[128 = 0]
<76> [131 116 124 170 118 119 111 142 145 106 133 143 134 144 135 149 141  96
 136 148 124 137 131 157 153 131 152  89 112 164 108 149 138]
<76> [112 127 120 127 115 122 136 121 134 152 121 113 107 127 111 121 161 172
 123  92 160 127  99 135 129 109  82 168 146  82 129  98  70]
<73> [136 151 135 106 116 166 144  86 103 137 114 127 160 129 131 140 130 110
 139 140 122 129 155 119 131 127 143 144 154 101 122 157 145]
<69> [125  99 158 181  88 158 144 116 149 120 106 121 124 113 109 154 152 123
 118 117 132 141  92 113 119 130 116 127 177 124 144 112  96]
<66> [146 124  91  73 162 112 116 137 134 132 125 123 115 156 134 114 100 123
 138 155 117 130 158 128 134 131 145 125  88 143 128 138 178]
<69> [151 112 138 133 121 132 103 149 152 141 133 128 129 183 148 123 147 135
 119 155 119 147 176 146 117 102 150 133  93 142 112 155 168]
<73> [142 162 129 107 140 160 120 108  84 130 133 151 163 160 138 133 119 119
 144 152 110 112 164 140 132 115 155 125 122 119 111 168 140]
<73> [107 123 115 104 142 107 149 106 139 126 124 119 121  52 126 131 103 114
 141 112 147 118 108  93 134 149 113 130 151 122 139 108 127]
<65> [110 107 117 156 111  85 117 149 171 140 136 115 103 123 132 125 170 146
 122 105 164 143 116 155 144 114 100 139 114 123 110 111 104]
<76> [120 167 132 164 100 142 149 120  81  97 127 133 157 130 113 140 137  92
 123 118 111 134  96 155 158 166 138 101 150 132 128 135 108]
<66> [117 127  97 100 156 151 121  68 123 135 114 161 141  96 126 170 120 117
 187 146 156  86 133 117 156  96 128 126 157  99 101 153  92]
<76> [126 170 133 111 132 138 150 115  79 113 134 129 157 109 128 120 100 102
 125 125 106 122 127 121 132 163 143 118 138 129 138 136 145]
<65> [125 150  94  76 177  85 116 153 108 130 151 131 114 129 136  94  92 143
 131 126 125 110 136 134 131 137 125 125  81 138 128 118 144]
<73> [110 138 144 153 149  85 113 172 120 116 168 144 120  99 141 103 110 147
 113 105 127 109 110 132 113 134 118 108 101 155 130 106 108]
<76> [147 121 161 123 127 174 141 123 112 126 113 126 131 138 115 126 102 138
 113 136  97 126 123  89  87 133 136 134 153 129 164 119 136]
<69> [155 136 122  58 156 156 116 119 112 165 122 125 126 184 134 105 116 171
 130 148 117 119 179 115  97  91 132 173 107  96 131 143 153]
<73> [139 114 155 147  89 150 137 126 146 143 113 105 128 152 126 127 161 138
 105 123 127 158 139 126 110 120 123 155 144 112 135 128 137]
<66> [131 156 154 140 127 119 135 160  95 110 150 126 142 129 136 101 105 120
  99 120  96 134 127 129 111 161 143 111 111 155 145 123 153]
<76> [115  99 145 206 149 111  85 162 148  96 158 184 123 113 138 156 123 125
 146 140 131  93 103 144 130 103 140  64 111 183 107 131  80]
<66> [143  80  88 104 132 124 112 128 183 148  99 111  88 172 116 138 150 144
 141 148 147 145 137 135 139 100 118 146 112 120 123 124 137]
<66> [169  58 106 192 131 187  94 165 147  85  81 157  76 252  63 174 130 139
 135 176  87 125  53 152 133 112 141  68 126 180 159 107  69]
<65> [141 138  96  67 138 129 123 104 132 157 118 117 134 158 141 123 136 128
 144 148 138 136 182 138 142 109 137 159 109 101 107 157 169]
<66> [136 139 145 127 128 114 128 158 119 124 144 118 131 138 140 101 116 128
 102 126 107 142 142 129 110 146 139 125 103 148 139 126 164]
<65> [100 168 109  95 154 124 125  70 100 144 145 161 167  68 152 148 125 116
 179 126 164  83 158 130 159 101 127 137 144  88  82 165 102]
<69> [128 136 132 153 110 109 127 155 128 118 138 119 129 146 132 117 143 119
 109 122 120 149 126 155 137 145 133 117 108 146 124 128 141]
<73> [142 180 141 143 122 162 114 125  65 119 144 159 175 189 138 132 138 116
 132 148  99 117 158 171 140 119 161 112 114 127 103 176 127]
<65> [144 134 108   6 200 163 139  77 101 152 111 135 130  93 128 119  44 141
 161 155 116  84 164  48  92 118 137 157 142 100 155 133 166]
<69> [132 179 182 148 129 165 127 109  68 110 158 168 201 106 162 138 102  89
 134 149  94 105 174 122 114 132 179  99 137 145 110 184 157]
<69> [116  96  78  92 176  92 106 116 170 133 128 145 103  91 136 145 107 124
 172 145 161 101 134 117 151 107 123 115 110 137 108 129 127]
<66> [146  76 119 146 110 131 114 152 182 139 104 108  87 186 112 133 161 152
 115 138 134 157 120 140 122 107 116 140 116 133 136 112 126]
<73> [109 160 116 181  84 128 153 113  99  93 119 126 152 120 108 154 159  77
 131 112 129 144  81 172 185 171 129  96 157 130 116 133  96]
<66> [129 146  42  31 187 111 130  90 109 127 112 135 123 119 120 135  82  99
 180 156 136 102 140 126 176 141 139 119 110 119 116 143 155]
<65> [139  82 155 138  93 183 145  83 170 147  86 113 125 116 116 162 151 129
 133 137 140 144 132  86 106 104 121 159 187  99 141 130 124]
<65> [121  81 155 191  81 135 133 131 181 131 110 112 108 118 116 149 174 137
 113 111 149 153  98 124 120 116 106 137 161 124 134 107  96]
<69> [133 116 122  95 170 142 104  98 138 139 133 162 142 107 151 149 100 122
 170 164 136  93 174 104 122  90 151 121 123 130 105 164 146]
<76> [160 129 156 116 124 175 143 122 109 112 111 123 148 147 125 129  92  99
 115 159  79 142 148  95 100 153 168 115 139 152 158 145 188]
<65> [120  95 126 103 175  98 129 162 147 125 134 122  76  84 112  99  72 169
 115 107 126 106  82  75  86 139  97 127 121 148 176  64 111]
<69> [128 105 114 129 142 112 109 130 159 128 131 139 121 121 140 141 128 119
 146 145 140 123 144 131 138 113 137 114 112 144 111 140 140]
<76> [100 127 160 208 150 126 103 152 105  95 163 189 129  88 122 148 112 148
 140 109 129  71  65 130 117 112 115  75 142 157 126 107  28]
<73> [123 178 178 145 158 114  99 172  71 127 193 168 160 131 166  89 103 161
 108 118 103  92 158 139  87 111 143 115  85 148 117 142 122]
[139 141 127 146 118 118 123 162 114 112 136 123 129 172 127 113 133 119
 107 132 105 147 126 159 135 148 142 110  99 154 130 130 146] : <65>
[ 99 124  49  93 190  73 127 119 130  95 129 149 101  58 111 145  74  92
 178 130 149  89  75 123 183 162 120  76 119 156 125 105 105] : <73>
[120 148  94  86 148 115 138 107 112 128 126 127 133 105 127 127 109 112
 148 128 136 117 130 126 152 143 127 128 127 117 122 132 137] : <66>
[119 139 123 106 100  75 153 153 148 147 134  69 112 116 138  82 149 135
  86  91 141 176 137 136 128 162 105 167 107 115 138 101 173] : <66>
[135 135 114 115 143 135 118 124 115 125 128 141 133 149 128 133 120 124
 141 144 121 118 138 137 137 121 140 119 117 131 120 142 131] : <73>
[113 144 147 164 111 142 142 118 102 112 130 139 143 103 116 140 133 121
 127 109 127 118  93 129 132 140 120 116 161 122 132 120  85] : <66>
[149  75  43 105 150 146 114 117 161 116  71 130  72 201  73 167 131 127
 167 165 134 126  80 147 174 117 120 108 126 132 136 112  94] : <66>
[135 158 115  80 159 122 119 129  98 139 144 136 140 143 143 107 105 136
 134 138 118 113 163 131 124 122 140 136  99 122 120 145 153] : <69>
[175  97 142  93 117 171 136 123 154 135  94 100 129 176 131 127 111 107
 112 175  90 167 180  95  98 136 168 140 124 145 154 150 224] : <76>
[138 135 135 157 116 119 125 168 117 107 136 123 124 167 122 114 130 121
 102 128 102 147 114 153 129 152 139 105 104 160 139 121 139] : <65>
[137 150 156 120 157 129 101 154 100 138 164 154 143 151 154 103 108 159
 120 136 109 104 166 129  93 101 142 129  93 137 121 144 137] : <73>
[132 153 127  89 141 146 140 114  92 141 124 124 133 135 120 112 111 149
 125 120 120 116 129 114 113 128 119 153 137 100 142 121 121] : <69>
[127 198 125 104 122 110 151 156  56 124 148 105 141 159 121  75 120 139
  89  96 101 141 117 157 129 173 120 142 104 116 145 112 136] : <69>
[119 104 144 204 132 122  97 155 143  99 146 170 124 126 129 156 134 123
 139 136 128 106  99 148 134 111 136  75 122 171 113 130  81] : <76>
[136 150 140  63 125 181 159  52 105 155 105 119 169  91 139 140 111 109
 148 142 128 123 179  79 115 123 142 170 176  78 129 162 168] : <73>
[120 182 116 102  69 158 191  87  74 147  91  72 138 148  86 111 172 139
 101  77 135 162  89 144 149 165  85 192 184  45 151 102  92] : <76>
[143 138 126 127 108 147 129 119 122 131 118 122 145 169 132 134 148 112
 127 145 118 147 155 149 140 127 147 133 123 123 116 155 155] : <65>
[142 100  75  93 171 120 102 134 148 125 114 142  97 165 117 138 108 131
 158 161 129 113 129 135 147 112 135 110  96 145 123 130 133] : <73>
[137 111 126 154  98 138 128 135 146 127 111 114 118 168 115 137 161 127
 117 131 127 153 118 149 137 126 126 131 131 128 128 126 124] : <73>
[140 140 110 103 136 101 134 165 117 116 132 104 113 156 124  94 106 121
 102 129 102 151 126 138 129 168 137 120  90 154 149 113 174] : <66>
[166 124  94  67 155 179 108  94 118 145 100 144 137 205 126 147 118 126
 163 186 112 118 183 132 135  91 161 138 114 113 113 175 162] : <73>
[123 106 109 147 124 101 107 140 166 132 131 130 114 140 136 138 157 127
 138 133 151 136 135 156 150 109 125 122 107 137 102 135 124] : <76>
[120 118 106 131 120  88 116 147 159 143 135 113 108 142 135 117 162 142
 123 116 154 144 135 159 146 116 111 142 100 122 108 122 126] : <65>
[119 139 134 135 143 109 121 145 116 121 149 140 129 112 136 117 115 134
 125 119 126 114 122 131 123 131 126 116 114 141 127 122 119] : <73>
[129  88 148 127 153 135 109 139 157 148 131 140  98 120 126 124 117 182
 127 124 139 104 121  92  82  86 105 146 131 122 143 102  95] : <76>

<24> [137 105 156 108 140 135 136 126 104 153 132 134 119 115 147 160 140 182
 118  98  97 145 154  79 147 138 128 148 101 121 142 109 131]
<15> [193 171 122 112 137 150 142 148 149 122 112 108 120 145 107  86 120 178
 139  99  86 162 103 118 106 101 101 138 164 135 145 155 141]
<23> [121 147 116 123 127 122 124 129 137 110 129 113 100 104 163 126 131  84
 104 143 136 128 141 142  94 134 127  88  99 144 105 103 127]
<17> [115 125 178 111  68  91 126  77  38  74  91  99 115 180 113 162 175  87
 118 120  83 180 128 117  82 145 103 127 137 175 169  73  75]
<19> [174 147 133 129 187 145 159 177 154 198 107 140  95 108 156 142 124 167
 125  87  58 139 121  93 144 139 137 129 103 160 157 131 148]
<19> [ 71 115 118 155  89  98  96  95 120  96 141 127 148 128 114 128 139  48
 125 193 182  92 135 185 113 134 147 110 124 118 102 117 109]
<24> [121 116 132 125 122 130 132 122 127 106 131 120 130 157 120 131 131 139
 136 128 127 137 129 130 132 126 126 139 148 126 136 133 133]
<23> [117 143 124 108 126 135 128 126 120 110 129 128 116 126 173 129 124  97
 111 111 156 128 143 121 128 152 103  98 104 164 117 119 115]
<23> [ 91 128 114  93  95 110 130 100 114  59 106  86 111 146  93 139 115 132
 102 126 131 160  97 124  91 168 123 129 141 114 117  76  94]
<24> [120 148 117 124 155 157 142 151 170 117 124 130 125 193 163 119 121 117
 140 112 140 115 134 148 171 172 109 120 137 200 152 173 137]
<17> [147 164  96  93  89 150  92 103 147  98 123 112 194 147  25  56  90 225
 134 121 168 122  82 134 146 152  94 186 178  76 115 174  95]
<17> [140 149 121 148 124 142  80 121 169 158 156 135 172 114 109  85 141 153
 133 182 150  73 162 174 153 134 139 147 107 111 114 180 137]
<23> [160 141 136 115 134 104 152 139  76 172  85 136  98  61 115 151 115 130
 106  76  75 169  80  66  88 117 126 117 110 118 134  66  98]
<17> [132 101 122  70 120 143 139 115 110  86 151 109 113  90 135 134 100 206
 105  87 151 170 136  63 111 106 110 139 130  52  90  90 139]
<24> [155 132 158 139 102 127  88 102 101 162 141 144 174 116 102 109 158 157
 137 149 123 107 158 133 144 114 121 159 115 114 139 156 116]
<24> [119 129 130 135 113 115 122 116 132 112 115 108 129 152  90 129 139 133
 129 151 103 134 115 149 113 140 142 143 143 124 140 120 119]
<19> [116  99 141 148 121 126 103 113 124 157 153 149 166 118 109 131 140 150
 140 157 147  94 154 137 162 121 148 158 120  93 125 149 134]
<15> [123  93 190 132  94 114 112  86  92 103 133  99 134 193 103 162 196 169
 139 161  61 151 178 136 124 131 143 175 136 131 177 119 130]
<24> [133 145 106  92 133 147 148 140 111 107 128 145 119 109 177 114  87 101
 118  66 190 142 112  89 132 124  77  90 129 149 102 126 116]
<17> [166 153 122 142 116 124 111 128 126 138 141 130 133  79 129  91 132 104
 128 150 137 123 133 143  87  68 122 105 125 103 101 135 138]
<24> [151 167 141 129 117 117  95 117 112 182 104 134 144  90 104 118 145 140
 106 137  94 111 128 127 125 167 127 137  81 145 139 119  88]
<19> [138 121 128 124 116 123 140 124 115  95 130 114 116 133 124 124 127 120
 135 124 126 155 119 124  96  87 121 120 157 110 122 118 139]
<24> [109 158 112 137 140 133 134 141 177 109 101 106 119 198 115 121 130 110
 133 145 106 118 108 175 140 190 133 129 143 192 158 150 121]
<15> [147 150 142 146 131 116 113 130 118 180 110 141 133 103 121 129 147 118
 121 138  93 113 129 132 127 143 137 129  96 150 144 125 110]
<15> [114 134 109 131 131 119 127 132 143 126 123 121 116 104 124 128 117 110
 115 142 134 122 115 139 111 137 143 114 117 117 109 109 125]
<17> [ 82  97 134 122 130 117 150 122 131  87 118 104  98 177 132 172 137 120
 123 133 106 148 128 131 126 162 148 132 137 144 146  96 130]
<17> [141 138 108 126 120 135 112 125 155 114 145 115 138 106 107  95 117 150
 127 152 147 121 128 145 109 102 132 131 138  83  99 140 142]
<19> [113 164 113 131 121 142 105 125 148 123 128 140 156 159 143  97 124  89
 130 139 178  88 135 167 161 175 102 114 118 186 128 172 106]
<23> [108  96 124 127 130 134 133 124 155  95 148 108 126 158 111 136 128 168
 138 148 127 133 138 139 134 121 150 152 153  90 125 133 156]
<15> [ 99 114 168 110  62 102  72  56  86  78 147  84 135 127 117 144 188 139
  94 193 117 132 197 148  87 151 135 141  84 104 117  81 101]
<19> [ 90  99 128 117  87 104 118  91  97  73 135 106 129 124 100 142 129 117
 116 149 152 144 124 130  95 119 136 131 141  80 105  86 113]
<15> [142 117 167 150 110 105 104 107  81 180 124 148 151  98 107 144 164 130
 129 145  95 118 146 120 129 116 142 148 101 118 146 117 109]
<23> [ 92 132 122  93 105 139 116 103 125  64 140 109 127 161 160 126 127 113
 110 127 178 129 155 135 133 170  98 112 118 154 112 122 111]
<19> [ 64 121  84 144 161 122 143 154 166 148 115 154 123 120 139 149  85  72
 121 128 177  86  90 145 168 190 154 106 112 150 112 122 115]
<15> [113 141 114 117 130 131 133 130 164  86 121  91 101 159 129 127 130 130
 116 145 111 139 128 152 107 157 135 121 132 143 128 117 134]
<19> [171 129 158 127 117 124 126 119 106 129 131 111 116 118 124 127 159 156
 130 132  75 159 149 115  90  81 127 136 131 110 140 117 143]
<23> [174 164 143 150 121 110 110 130  96 191 110 150 137  68 120 111 144  98
 123 132  99 119 120 125 102 101 124 114  98 138 132 123 107]
<15> [ 80  77 129 151 142 116 145 133 124 136 136 150 129 141 135 170 123  99
 142 134 148 113 125 129 159 131 158 131 135 121 132 121 138]
<17> [144 134 123  80  89 124 136 103  83  70 112 102 127 126  87 113 104 166
 118  85 135 184  88  85  86 107  90 139 169  88 116  95 101]
<15> [100  92 128 140 110 105 114 109  92 145 146 153 146  67 120 145 120 102
 122 143 172 109 129 116 125 102 146 124 111  71  94 100 118]
<23> [130 150 109 139 141 111 148 149 130 148  90 131 107 112 112 132 109  90
 123 114 105 136  74 128 107 138 137 109 133 147 134 106 111]
<23> [120 152 138 115 101 146  91 102 113 110 149 142 164 154 170 101 145  95
 126 135 192  95 178 150 160 157  81 113 103 183 124 169 105]
<17> [145 152 141 137 108 121 111 116 103 144 113 138 151 136 111 112 142 110
 134 130 122 121 122 138 129 132 111 132 128 156 146 143 102]
<24> [127 138 118 137 130 131 125 133 142 126 130 131 133 135 131 115 125 108
 134 137 142 116 125 146 130 127 126 119 133 139 125 144 131]
<19> [120 130 102  99 152 140 165 152 140 111 109 124 103 136 136 137  86 143
 121  75 135 154  87  94 135 150 115 120 145 136 125 113 126]
[118 130 131 179 132  98 108 129 168 161 115 108 122 125  77 137 161 120
 128 209  61 101 126 189 105 140 196 145 115 113 143 118 137] : <24>
[140 151 133 136 115 131 105 119 129 140 125 134 155 140 113 104 139 126
 134 142 133 108 133 149 140 140 117 137 125 149 138 156 113] : <24>
[111  96 112 118 140 142 161 141 134  82 151 130 111 146 164 134 102 111
 143 104 174 145 126 115 131  89 117 109 164 113 109 133 160] : <24>
[107  90  98 154 156 136 158 158 152 134 146 162 140 132 126 128  86 108
 163 116 182 110  95 130 162  86 143 127 176  96 113 160 161] : <19>
[143 147 102 113 124 140 130 133 139 121 117 129 149 130  85  95  93 162
 135 104 148 133  84 120 135 128 110 145 162 107 121 148 117] : <17>
[135 182 120 129 103 102 100 113 120 147  82 111 133 103  74 111 133 113
 100 148  92 123  90 149  93 179 131 128 102 147 134  99  72] : <24>
[ 90 101 177 115 106 113 121  93  79 111 117 118 124 181 143 183 173 127
 117 128  97 140 167 116 148 188 127 145 101 176 170  98  98] : <17>
[111 146 122 131 113 130 114 117 141 121 103 124 164 192  69 112 125 146
 142 135 127 112  97 157 163 187 122 165 156 159 160 161  95] : <17>
[144 128 144 128 107 119 117 112  95 146 114 135 155 126  80 123 133 157
 135 119 111 135 109 114 131 124 122 159 142 111 145 129 105] : <23>
[105  97 131 155 152 126 140 146 110 183 134 186 149 115 153 154 114  88
 147 107 166  94 123 113 186 129 136 123 118 144 134 146 127] : <15>
[126 108  99 123 191 154 168 179 167 168 139 159 110  97 167 143  80 154
 132  80 150 120 111  89 172 126 139 121 123 113 113 139 162] : <17>
[153  83 162 126 136 150 116 120 128 141 186 132 137 110 159 136 158 201
 138 142 122 127 206 106 146  72 139 155 113  72 119 148 181] : <23>
[ 88  93 128 110  80 108 100  80  99  70 159 104 133  96 116 137 134 127
 105 166 172 133 154 130  90 109 137 127 118  54  80  82 120] : <15>
[155  80 129 127 144 141 165 146 121 123 149 139 128 126 113 131 104 184
 162  91 128 162 109  85 133  42 131 154 190  57 125 141 175] : <19>
[165 161 121 106 157 176 135 155 156 151 128 150 153 163 148  93 107 178
 144  74 145 118 129 109 191 155  82 144 138 177 150 197 132] : <19>
[113 120 142 128 111 120 108 107 106 131 137 134 140 115 137 137 143 116
 119 142 143 115 153 129 133 139 128 127 102 127 122 118 114] : <15>
[135 165 105 153 173 131 127 167 174 193 119 148 108  78 170 122 120  82
 112 141 122  88 129 149 135 155 148  89  73 168 116 134 134] : <24>
[174 167 138 119 112 127 107 119 117 143 118 116 133 101 109  99 142 153
 116 131  97 138 130 125  97 117 113 132 114 124 129 127 114] : <15>
[128 127 125 131 117 112 125 120 128 119 119 109 120 116  94 129 131 137
 122 146 104 140 112 134  97 120 146 135 135  99 123 104 125] : <23>
[187 143 153 158 151 135 113 147 121 209 152 164 130  57 181 115 157 111
 132 138 110 103 178 122 125  69 131 105  78 133 122 150 156] : <23>
[ 94 103 111 120 115 121 135 118 121  92 134 125 132 133 113 135 105 119
 129 126 168 133 108 125 127 124 130 129 152  96 108 114 124] : <19>
[118 146 127 123 100 124 102 105 123 103 131 118 143 138 124 111 139 107
 120 151 151 116 141 153 119 145 114 121 120 142 120 132 108] : <23>
[136 118 135 107 128 118 149 128  93 136 104 128 115 110 107 151 114 158
 119  85 100 163  95  78 118 130 124 141 134 110 137  90 110] : <23>
[115 134 107 125 104 124 131 118 127  73 125 115 134 155 107 105 110  96
 138 131 165 138  98 149 107 111 111 117 173 123 115 134 121] : <24>
